Below are the code and all the weights of a small trained network. Each question names an input and a target symbol and asks about switching units off, where a switched-off unit gives its printed mean instead of its output.

import numpy as np


def w(rows, s, z=0):
    codes = np.array(rows[::2]) - 128.0
    scale = np.full(codes.shape[1], s)
    scale[-1] = z or s
    return codes * scale


def f(y):
    return y / 2 * (1 + np.tanh(0.7978845608 * (y + 0.044715 * y**3)))


def softmax(a):
    e = np.exp(a - a.max(-1, keepdims=True))
    return e / e.sum(-1, keepdims=True)


def log_softmax(a):
    a = a - a.max(-1, keepdims=True)
    return a - np.log(np.exp(a).sum(-1, keepdims=True))


def net(x, mask):
    ids = ['αβγδεζηθμξτφψ'.index(c) for c in x.split()]
    T = len(ids)
    res = E[ids] + P[:T]
    u = 0
    for l in range(2):
        q, k, v = (res @ M[l].T for M in (Q, K, V))
        z = softmax(np.where(np.tri(T) > 0, q @ k.T / 3**0.5, -1e9)) @ v
        res = res + np.where(mask[u], z, O[l][:, -1]) @ O[l][:, :-1]
        u += 1
        y = f(res @ A[l][:, :-1].T + A[l][:, -1])
        res = res + np.where(mask[u : u + 4], y, B[l][:, -1]) @ B[l][:, :-1]
        u += 4
    return log_softmax(res[-1] @ U[:, :-1].T + U[:, -1])


Q, K, V, O, A, B = {}, {}, {}, {}, {}, {}
E = w([
[253,111,114],'α',
[121,191,111],'β',
[227,130,109],'γ',
[106,158,92],'δ',
[131,170,106],'ε',
[94,180,94],'ζ',
[115,141,109],'η',
[104,120,122],'θ',
[237,38,142],'μ',
[174,168,154],'ξ',
[153,59,105],'τ',
[103,90,98],'φ',
[172,171,176],'ψ',
],0.0077)
P = w([
[99,130,130],'0',
[222,120,22],'1',
[186,112,4],'2',
[131,110,31],'3',
[115,117,14],'4',
[105,157,20],'5',
],0.0029)
Q[0] = w([
[93,84,232],'L0H0',
[142,128,29],'L0H0',
[151,132,6],'L0H0',
],0.016)
K[0] = w([
[224,227,35],'L0H0',
[96,126,216],'L0H0',
[52,84,248],'L0H0',
],0.012)
V[0] = w([
[114,151,69],'L0H0',
[2,92,122],'L0H0',
[119,249,154],'L0H0',
],0.018)
O[0] = w([
[82,205,107,191],'L0H0',
[175,182,4,4],'L0H0',
[225,228,197,81],'L0H0',
],0.016,0.003)
A[0] = w([
[106,207,2,253],'L0N0',
[106,11,31,52],'L0N1',
[35,208,163,206],'L0N2',
[100,149,129,120],'L0N3',
],0.0044,0.0034)
B[0] = w([
[254,31,150,252],'L0N0',
[213,183,113,188],'L0N1',
[216,71,192,198],'L0N2',
[132,141,127,128],'L0N3',
],0.0078,0.0036)
Q[1] = w([
[204,66,135],'L1H0',
[103,89,153],'L1H0',
[51,253,56],'L1H0',
],0.012)
K[1] = w([
[172,163,166],'L1H0',
[153,79,143],'L1H0',
[2,146,48],'L1H0',
],0.013)
V[1] = w([
[82,151,166],'L1H0',
[172,103,89],'L1H0',
[254,174,105],'L1H0',
],0.0093)
O[1] = w([
[159,145,131,89],'L1H0',
[102,105,129,164],'L1H0',
[12,176,113,252],'L1H0',
],0.011,0.0043)
A[1] = w([
[124,130,91,2],'L1N0',
[59,36,124,236],'L1N1',
[231,123,133,45],'L1N2',
[200,246,83,119],'L1N3',
],0.011,0.0049)
B[1] = w([
[44,8,97,122],'L1N0',
[189,148,107,252],'L1N1',
[56,100,110,195],'L1N2',
[72,66,181,145],'L1N3',
],0.018,0.011)
U = w([
[73,8,134,53],'α',
[37,107,116,134],'β',
[133,76,158,74],'γ',
[107,121,92,120],'δ',
[126,128,169,80],'ε',
[1,144,39,59],'ζ',
[145,137,99,144],'η',
[121,96,16,137],'θ',
[158,25,128,34],'μ',
[206,157,224,255],'ξ',
[253,103,118,127],'τ',
[168,102,36,174],'φ',
[200,157,238,192],'ψ',
],0.0057,0.0062)

Each question gives the input, a string of symbols that net reads in full, and the target symbol t.
The units are the heads (3 rows each of Q, K, V and O) and the neurons (one row each of A and B). Each row of codes is followed by its name. A weight is (code - 128) times the scale printed after its matrix; where a second scale follows, it is the last column's (O, A, B and U).
mask holds one flag per unit, layer by layer, with each layer's heads first. A switched-off unit (its flag False) gives its mean, the last column of its rows in O or B, instead of its output. The means were averaged over made-up inputs and are rounded, as every weight is.
A unit's drop is (log p(t) with every unit on - log p(t) with that unit switched off) / (log p(t) with every unit on - log p(t) with every unit switched off).
The circuit of an input: a set's keep is (log p(t) with only the set's units on - log p(t) with every unit switched off) / (log p(t) with every unit on - log p(t) with every unit switched off). Starting from all 10 units, units are removed one at a time, each time the one whose removal leaves the highest keep (on an exact tie, the one counted first), for as long as the keep stays at least 0.8.
units of the circuit, in order: the units of the circuit, biggest drop first
unit that matters most: the unit with the biggest drop
top k neurons: the k neurons with the biggest drops, biggest first
k most important neurons of layer l: the k neurons of layer l with the biggest drops, biggest first
input ψ η ψ θ, target ξ: unit that matters most : L1N2
input α η ψ γ, target α: units of the circuit, in order : (L1H0, L0H0, L1N2, L1N1)
input α α ζ, target α: 2 most important neurons of layer 0 : (L0N2, L0N1)
input ζ γ φ θ, target ζ: units of the circuit, in order : (L0H0, L1H0)
input ζ ζ ψ, target ζ: units of the circuit, in order : (L0H0, L1H0, L0N0)
input ζ η ζ φ θ θ, target ζ: units of the circuit, in order : (L0H0, L1H0, L0N0)
input ζ ε η γ, target ζ: units of the circuit, in order : (L0H0, L1H0)
input α φ ψ ψ, target α: top 3 neurons : (L1N2, L1N1, L0N1)
input α α φ η η α, target α: top 3 neurons : (L1N2, L1N1, L1N3)
input ψ μ ξ, target ψ: units of the circuit, in order : (L0H0, L1N2)
input φ τ ζ ζ, target φ: units of the circuit, in order : (L0H0, L1N1, L1H0, L0N0)
input τ ψ γ β μ, target τ: units of the circuit, in order : (L1N1, L0H0, L1H0)
input α β η ζ, target α: top 3 neurons : (L1N2, L1N1, L1N3)
input τ φ τ ζ, target τ: top 3 neurons : (L1N1, L1N2, L0N0)
input α ζ φ τ μ, target α: units of the circuit, in order : (L1H0, L0H0, L1N2)
input τ φ τ τ ξ, target τ: top 2 neurons : (L1N1, L1N2)
input α φ α β, target α: units of the circuit, in order : (L0H0, L1H0, L1N2, L1N1)
input ξ ψ θ η, target ξ: units of the circuit, in order : (L1N2, L0H0)
input ξ β ζ ζ, target ξ: units of the circuit, in order : (L0H0)
input ψ α ζ, target ψ: units of the circuit, in order : (L0H0)
input φ β ζ, target θ: top 3 neurons : (L0N0, L1N0, L1N1)
input ζ ζ φ τ, target ζ: 2 most important neurons of layer 0 : (L0N0, L0N2)
input τ μ θ ζ, target τ: units of the circuit, in order : (L0H0, L1H0, L1N1)
input α γ δ α ψ α, target α: 2 most important neurons of layer 0 : (L0N1, L0N0)
input ζ β θ ψ δ ζ, target ζ: top 3 neurons : (L0N0, L1N1, L0N2)
input φ γ τ, target θ: 2 most important neurons of layer 1 : (L1N1, L1N0)
input τ φ τ, target φ: most important neuron of layer 0 : (L0N1)
input τ β τ, target τ: 2 most important neurons of layer 1 : (L1N1, L1N2)
input φ ζ ζ, target θ: 2 most important neurons of layer 1 : (L1N0, L1N1)
input ζ ζ α β, target ζ: top 2 neurons : (L1N1, L0N0)
